In the rows, zero is written as 128.
Each row is followed by its class number.
[106 113 160 132 116  89 140 121 136 156 116 137 144 128  71 142  96 114
 108 110  90 140 100 151 110 149  89  80 138 101 123 110 107 112 120 168
 208  93 140 132 108 124 117 154]
0
[ 98 120 156 134 100  92 141 150 130 145  97 154 164 124  76 137 104 124
 126 139 100 132  95 141 105 149  96  82 121 122 123 117 105 100 112 128
 195 110 132 135 105 107 139 164]
2
[148 130 121 111 129 112 140 110 143 165 127 113 134 107 146 140 154 141
  74 117  98 161 130 124 130 140  78 121  95 125 112  99 105 140 114 119
 137  70  94 125 107 112 129 134]
7
[119 159 103 110  95 131 127 103 147 157 119 149 148 130 125 140 142 141
  89 132 101 147 127 113 106 153  60 122  55 132  90  99 101 100 105 133
 142  15 122 111 128  85 127 156]
1
[170 131 120 116 122 127 117  99 127 151 123 114 125  94 171 153 126 135
  86 118 100 149 125 122 131 125  62 121  82 147 118 109 113 167 146 152
 140  61  93 123 154 113 113 134]
1
[165 141 129 128 160 165 166  75 136 150 131 136 148 105 140 118 202 149
 123 119 133 160 143  80 119 133 101  75  38 145  63  92 155 102 120 132
 137  29 110 104 126  90  90  70]
7
[ 92 131 158 127 137  98 129 148 139 157  92 166 155 115  92 143 129 121
 140 138 108 147  89 155 106 147  97  82 139 126 137  91 108  94 116 121
 184 124 130 142  89 115 125 163]
3
[124 110 154 136 115 111 158 132 101 148 106 159 159 141  76 123 132 103
 144 128 112 134  63  95 108 152  86  74 103 133  73 140 125  99 108  80
 211 120  94  95  96  98 121 141]
5
[173 185 157  64 170 162  37  97 152  74 136  86 164  94 134 166 158 162
 161  77 100 171 143 203 110 175 139 123  84   4 149 182 129 168  91 131
 180  22 190  91  44 191 120 102]
8
[107 112 142 134 134  94 173 136 133 139 116 157 147 141  54 125 109 115
 104 107 119 145  80 133 117 174  96 108 129  98 135 114 101 100 111 138
 194 144 138 132  97 113 146 123]
5
[141 134 120 111 156 111 141 125 133 155 128 123 132 117 137 137 126 154
  77 131 104 170 122 126 121 138  83 113  74 125 106 108 114 135 112 135
 165  53 109 118 110 126 122 115]
0
[ 92 118 148 124 125  96 136 131 136 170 100 159 163 117  78 145 135 113
 120 119  89 161  97 142 108 161  76  84 124 101 138 101 104  88 110 144
 194 103 119 122  82 113 142 152]
1
[126 134 106  79 117  96 118 130 130 170 110 105 142 102 130 146 135 139
  82 132 114 149 130 103 115 132  68 113  84 129 121 101 106 125 110 102
 122  59 100 119 125 104 143 151]
9
[153 127 110  82 144 108 126 123 133 154 145 119 121 107 121 153 128 140
  66 103 129 160 121 122 127 143  79 138  92 117 101 108 109 132 130 125
 117  76 105 128 118 116 131 113]
0
[145 132 121  94 122 122 141 114 139 144 122 105 131 107 159 141 126 136
  63 113 103 163 124 132 132 140  76 122  88 128 105 108 104 135 114 135
 130  74 108 124 122 123 122 132]
8
[197 134 182 132 155 126 139 123 153 149 125 156 101 122  95 138 148 121
  59  84  93 160  83 107 128 178  50 120  77 152 114  83  63 167 128 121
 143  39 106 130  90 120 166 100]
1
[149 132 114  95 141 133 121 106 139 164 134 135 117 116 123 133 144 150
  50 121 106 147 119 123 132 140  78 132  84 122  88 100 116 134 114 136
 149  72 112 128 104 109 128 128]
5
[ 84 136 152 131 103  86 134 142 148 159 103 156 150 119  91 133  87 134
 127 134 110 137  91 152 120 134 102 109 141 107 145 129 110  90 115 141
 184 139 141 141 116 140 141 152]
6
[139 133 105  87 137 124 143 127 127 162 138 122 138 113 134 142 148 140
  76 127 104 159 109 111 133 141  68 115  75 129  89  95 100 132 109 116
 143  72  92 117 122 104 127 138]
1
[ 89 114 142 128  97  76 157 156 135 153 100 164 147 113  77 136 106 125
 115 129 118 134  91 129 111 151  87  94 126 114 116 126 106  90 106 113
 201 119 125 120  89 113 140 156]
9
[ 89 132 149 129 109  71 153 144 145 146  99 155 159 109  64 154  71 136
 131 118 114 139  95 143 110 147  94 103 125 108 117 123 104  95 107 126
 188 124 137 134 114 138 146 150]
9
[131 141 117 115 108 108 127 106 139 164 121 107 144  98 118 144 129 146
  89 121 126 148 137 127 119 127  75 133  94 118 133  89 113 115 127 131
 125  72 117 124 133  99 137 139]
4
[144 128 120 112 160 119 121 141 128 176 111 116 139  99 123 144 141 138
 101 133 105 158 106  98 121 123  66 114  75 142  95  81 116 121 107 104
 110  61  85 113 118 107 140 132]
6
[ 96 117 161 143 124  86 140 144 137 150 103 147 166 129  77 131 105 113
 126 135  90 147  88 144 108 144  84  79 130 119 127 109 108  91 103 143
 191 123 135 133  94 105 134 152]
3
[141 139 119  85 118 132 149 118 139 155 124  91 124 110 155 146 141 136
  31 113 106 152 135 138 130 138  82 141  96 132  96 102 100 140 114 124
 148  73 110 119 115 128 105 131]
8
[ 86 127 140 106 174  99 230 171 130 161  92 187 134 139  63 127 151  96
  83 137 120 176  59 121 116 138  78  74 144 130  83 139  85  97 112  67
 145 173 110 133  96 145 121 133]
4
[136 158 116  96 136 130 138 108 139 152 124 103 136  99 143 147 131 155
  69 115 112 155 122 124 135 133  73 133  86 125 113  99 119 140 114 121
 122  84 101 103 121 125 128 125]
4
[143 140 117 100 130 114 132 121 140 156 123 105 131 107 143 140 124 147
  68 114 101 151 123 124 128 139  80 130  79 128 110 111 103 144 116 129
 123  70 105 122 133 120 124 126]
6
[ 79 135 165 140 121 109 134 133 148 148  90 168 153 127  40 167 131  73
 114  93  96 131  88 143  83 167  66  89 160 103 123 104 108  86 112 127
 202  96 141 101  73 117 118 151]
1
[149 126 110  99 144 114 142 114 129 157 136 108 129 116 138 135 129 149
  87 117 113 156 129 118 123 136  81 119  82 133 113  88 113 137 113 136
 147  42 112 128 126 108 126 125]
0
[147 128 111 102 131 129 146 105 138 155 120 118 133 115 127 142 156 135
  75 111 108 156 122 118 124 146  74 122  86 127 105  98 108 133 121 146
 150  49 112 119 120 104 123 128]
1
[111 114 114  90 124 126 113 130 135 165  81 193 118 115 135 152 150  59
  66 118 139 166 120 138  64 185  36  49 114 154  49  56 123  68 140 135
  44  19 109 124  89  80  52 155]
0
[144 136 113 105 130 131 149 114 141 152 120 116 139 120 135 139 140 137
  77 124 105 169 128 126 128 136  77 130  81 126  94 104 110 127 104 134
 144  63 113 122 122 113 123 132]
8
[167 125 114 111 137 119 177 121 124 155 115 107 125 127 123 151 170 146
  57 131  95 158 119 122 130 123  77 135  90 138 101 116 100 145 122 112
 155  85 100 126 125 104 137 138]
2
[139 139 117  99 142 131 136 101 137 164 124 116 127 120 140 134 149 147
  79 123 105 159 120 126 131 134  80 133  92 122 107  96 110 148 115 141
 148  67 106 122 133 113 121 133]
5
[130 155 117  94 128 128 118 107 147 163 138 106 120 112 145 150 129 144
  82 125  91 150 134 126 127 123  67 134  98 134 122  91 114 144 120 138
 136  63 118 120 128 148 130 130]
1
[ 97 112 172 158 125 101 130 150 140 147 104 171 156 129  46 124 121 118
 149 128 120 133  94 139 110 146 104  81 142 111 133  94 121  83 112 168
 202  87 154 133  92  84 144 152]
2
[152 126 120 125 128 118 141 111 135 149 122 104 135 101 137 151 141 138
  80 120  90 135 124 121 134 136  74 126  91 130  98 103 114 142 107 130
 133  61  94 119 119 100 120 146]
7
[135 150 121  98 146 104 130 114 136 151 133 111 126 116 132 144 115 153
  76 120 123 161 124 127 132 124  90 128  94 122 118 103 110 137 132 139
 134  83 110 130 139 130 130 121]
0
[ 84 124 167 134 118  87 154 138 146 152 108 165 158 121  89 130  93 133
 113 132 111 141  98 140 118 151 106  88 139 113 138 116 120  81 111 152
 186 123 140 134 109 133 136 137]
2
[ 93 122 154 138 111  81 147 139 146 157 109 155 158 121  77 131  99 121
 123 128 103 145  95 143 114 146  91  87 132 104 130 118 107  89 110 140
 195 120 138 133 103 130 136 147]
6
[143 144  95 107 117 142 172 116 141 130 125 122 121 125 124 146 122 146
  35 119 106 138 111 128 127 145  78 142  78 129  87 124 110 122 112 133
 154  88 130 127 120 115 109 136]
8
[147 139 120 134 144 128 178 140 144 138 131 115 116 111 104 135 105 146
  50 126 118 123 128 114 135 136 107 144  87 140  84 122 119 155 105 141
 152  72 118 129 128 127 101 108]
9
[142 134 114 117 142 125 136 120 135 151 130 114 138 106 124 143 138 140
  84 126 106 149 112 118 131 131  77 130  82 124  99 102 112 143 122 143
 122  74 101 125 124 104 116 134]
3
[ 90 134 143 123 135 100 159 133 142 161 112 157 157 135  79 137 125 119
 106 120 100 153  93 137 117 160  93  95 129 114 138  98 107  90 109 138
 190 132 129 130  96 116 130 143]
3
[143 134 121 104 136 125 145 122 128 153 132 115 126 114 138 143 139 148
  65 113 106 156 121 127 128 130  85 118  87 124  95 105 106 138 125 144
 135  71 113 121 134 111 118 129]
2
[135 145 112  73 108 122 149 126 127 135 108 125 122 117 119 158 147 133
  18 112  97 137 103 136 134 175  68 127  74 143  82 119 106 149 125 136
 149 101  91 120  96 106 100 132]
3
[ 98 103 133 116 119  95 193 117 134 134 137 147 152 142  83 114 123 127
  89 121 113 144  90 132 124 167  99  94 124 101 118 115 102  85 114 137
 170 174 134 147 104 114 142 121]
5
[126 139 125  94 143 111 126 126 133 166 110 117 137  88 151 139 126 146
  80 118 104 154 141 131 112 128  80 105  89 131 121 103 107 154 107 121
 134  53 111 140 114 126 119 127]
9
[133 145 122  89 133 118 145 113 146 163 127 109 131 113 158 144 138 151
  83 132  97 156 141 140 131 126  86 117 100 135 112  97 104 138 108 133
 147  46 117 124 132 118 116 142]
0
[150 139 113 102 143 118 142  99 138 158 123 110 127 100 131 142 134 148
  81 111 109 154 131 128 128 133  82 136  88 127 104 101 109 150 125 126
 148  75 107 128 133 118 120 129]
5
[111 156 114  98  75  73 113 137 133 157 151  69 133  96 169 134  88 140
  72 106 114 140 142 136 147 134  68 182 114 134 169 113  69 188 137 134
 163  65  86 125 131 123 142 152]
7
[ 73 134 166 162 141  93 180 150 132 142 122 112 157 114 117 121  85 139
 152 143  85 118 101 150 138 114  93  98 161 134 142 111 125  91  93 159
 195 128 158 106 127 119 115 152]
7
[145 158 112  94 130 139 132 109 138 159 130 108 120 121 150 142 148 154
  35 117 112 158 122 120 126 134  74 135  75 136 121  94 110 155 117 118
 149  77  98 119 118 121 127 116]
4
[108 103 153 123 116  97 166 133 148 139 108 155 154 125  90 129 114 112
  85 120  97 153  97 154 117 175  87  89 132 106 125 120 102  89 101 155
 192 110 142 143  83 116 125 146]
8
[ 52 151 164 107  66  78 154 177 131 167 118 150 178  99 128 143  36 132
 148 127 110 126  93 163 116 128  69 112 150 151 145 104  51 125 120 111
 163 109 143 156 153 128 146 180]
2
[139 152 117 108 131 129 138 118 135 163 125 107 134 111 136 142 128 143
  74 114 119 154 134 121 120 125  82 136  90 130 106 106 109 134 119 126
 137  70 115 116 120 120 127 121]
9
[ 78 148 145 132 102  92 138 139 147 169 106 167 165 120  76 144  95 122
 127 129 115 147  95 148 116 134  85 101 136 113 134 102 106  78 116 141
 173 135 137 140 114 104 133 159]
3
[ 85 132 158 144 121  81 129 148 144 159 103 157 159 115  65 131  87 123
 136 123 114 138  90 137 112 141  95  94 136 101 141 108 110  85 109 133
 180 125 138 130 101 127 148 147]
6
[ 85 133 154 130 117  96 148 128 136 160 105 154 154 121  88 130  95 121
 125 120 112 144  96 141 115 152  96 105 130 110 132 101 102 106 114 134
 182 132 126 130 116 137 137 139]
5
[ 87 115 163 130 122  90 153 137 132 144 121 146 168 121 103 133  84 121
 136 132  89 138  91 147 112 160  96  75 142 100 132 132 108 103 111 134
 168 114 132 126  96 141 122 154]
0
[145 151 108  91 133 115 137 114 135 156 136 119 126 116 135 149 124 152
  75 122 106 163 127 125 124 132  77 117  75 122 108 102 109 132 118 115
 143  74 108 125 118 133 131 123]
0
[163 131 137  92 184 119 136 130 136 145 119 100 112 112  84 158 136 145
  86 112  88 157 104 134 139 159  81 135  92 112 107  94 121 177  98 157
 131  41 106 122 111 143 124 117]
0
[ 57 135 133 106 105 115 152 130 160 175 107 160 149 140  88 132 160 112
 106 123 115 134 107 113 127 170  90  95 129 121 102  55 112  63  85 157
 154  63 125  95 116  82 124 169]
7
[ 94 119 163 143 138  68 133 142 125 158 117 161 162 106  78 126  85 131
 157 118 119 156  93 135 114 131  97  86 130 103 145 120  98  94 128 125
 173 129 123 144 108 118 157 141]
0
[119 167 113 110 189 130 127 119 117 169 101 159 131 114 112 160 148 133
  67 120 115 156  85 123 126 107  76 127 103 109  60 120 128 103 113 107
 130 110  91 104 117 112  93 157]
3
[ 92 119 145 142 116  90 156 133 136 160 110 157 156 123  74 137 121 115
 106 117 109 148  95 149 117 149  89  99 139  97 136 109 107  96 111 151
 197 134 126 144  94 109 130 143]
7
[126 148 107 110 111  99 150 104 138 169 124 109 151  96 130 123 119 140
 101 106 129 149 148 106 122 126  81 138  86 132 133 102 110 117 123 110
 128  84 107 128 142 109 137 119]
6
[148 137 105 103 134 125 144 107 139 145 120 109 125 117 143 144 146 158
  73 122  96 155 127 122 129 123  84 128  83 128 117 107 116 140 116 145
 144  59 113 126 131 114 138 138]
2
[ 92 112 160 119 113  85 140 147 129 164  96 139 161 123 108 141 126 113
 142 141  89 158 108 149 104 143  89  79 139 125 128 116  98 113 108 117
 189 116 117 128  95 130 139 165]
9
[153 139 103 102 108 146 186 101 142 141 129 117 126 145 142 146 153 143
  54 119 105 162 118 127 132 147  82 147  85 136  93 128 108 137 117 134
 158  77 115 124 129 115 112 126]
8
[143 143 120 111 126 138 131 119 128 161 125 103 132 118 137 151 143 134
  67 120  99 160 123 128 118 130  60 137  85 127 117  99 110 154 109 126
 119  68 102 113 120 116 128 120]
4
[143 139 109 103 143 122 140 119 137 163 119 107 136 111 140 136 139 146
  73 119 103 160 125 118 128 132  85 128  76 130 108 106 108 139 111 127
 132  71  98 123 128 115 126 125]
6
[147 144 104  83 133 126 142 136 139 155 115 103 127 114 136 142 128 146
  61 133 104 154 119 118 123 143  73 123  77 138 105 105 109 145 103 120
 145  63 112 116 108 127 130 132]
9
[134 139 114  97 130 112 129 131 130 160 129 114 120 105 131 147 113 143
  69 111 107 145 130 133 126 120  81 125  93 124 113 103  96 142 114 130
 134  59 117 134 126 115 128 135]
0
[110 115 205 196 116  64 165 112 144 158 116 105 131 103 103 114  73 156
 160 108  89 124  98 137 135  87 103 107 146 139 145  84  97 112 110 156
 222  99 135 147 173 108 140 167]
8
[ 94 137 164 149 124  98 161 132 146 138 127 164 139 133  62 136  99 124
  93 120 128 148  88 143 119 133  94 121 134 115  81 127 106  92 132 142
 188 133 136 141 115 134 113 131]
8
[145 135 118  94 140 122 133 111 135 161 126 106 129 112 133 133 136 139
  72 121  99 155 119 120 129 141  71 131  85 124 104  99 104 155 109 125
 142  68 102 119 123 119 128 130]
5
[ 90 135 152 116 101  86 125 142 169 186  85 157 159  75  78 174 117 112
 109 121 112 149 118 140  96 141  80  96 136 110 132 104  98  67 125 102
 160  90 126 125  95 131 136 149]
1
[122 137 117 106 128 117 129 120 134 161 127 111 130  97 134 138 123 137
  69 114 115 142 125 119 118 122  72 137  92 128  93 101 102 128 120 113
 127  71 108 117 118 116 127 125]
5
[ 91 128 152 134  92  76 148 146 142 153 105 136 167 109  75 142  58 132
 135 132  80 128  90 139 117 144  74  87 125 103 144 121 105 101 102 126
 162 139 144 128 115 146 155 155]
6
[ 93 129 163 138  99  79 130 138 135 166 108 145 152 125  80 128 111 130
 118 132  98 137  98 141 114 138  92  95 124 116 128 107  97  90 119 122
 208 131 127 126 100 122 149 159]
6
[140 156 117 100 162 133 155 113 124 157 123 123 131 119 133 145 134 144
  90 115 117 172 104 117 139 130  74 128  88 117  95 103 120 136 114 125
 137  85 104 104 145 132 106 132]
8
[146 151 111 104 116 127 144 112 145 148 123 113 131 116 132 149 130 142
  52 114 123 164 117 133 125 138  79 132  86 117 123 111 104 133 128 132
 137  98 112 122 125 121 130 119]
4
[143 144 103  92 140 126 151 116 138 157 111 111 140 115 123 146 151 136
  76 117 116 163 126 114 119 145  79 132  83 120 107 105 102 138 111 114
 133  68 106 114 116 119 137 132]
9
[101 114 159 136 112  82 150 144 136 152 100 162 161 129  59 130 107 119
 118 130 107 154  90 133 108 150  89  83 127 111 129 122 108  87 119 138
 180 128 131 140  95 115 156 142]
2
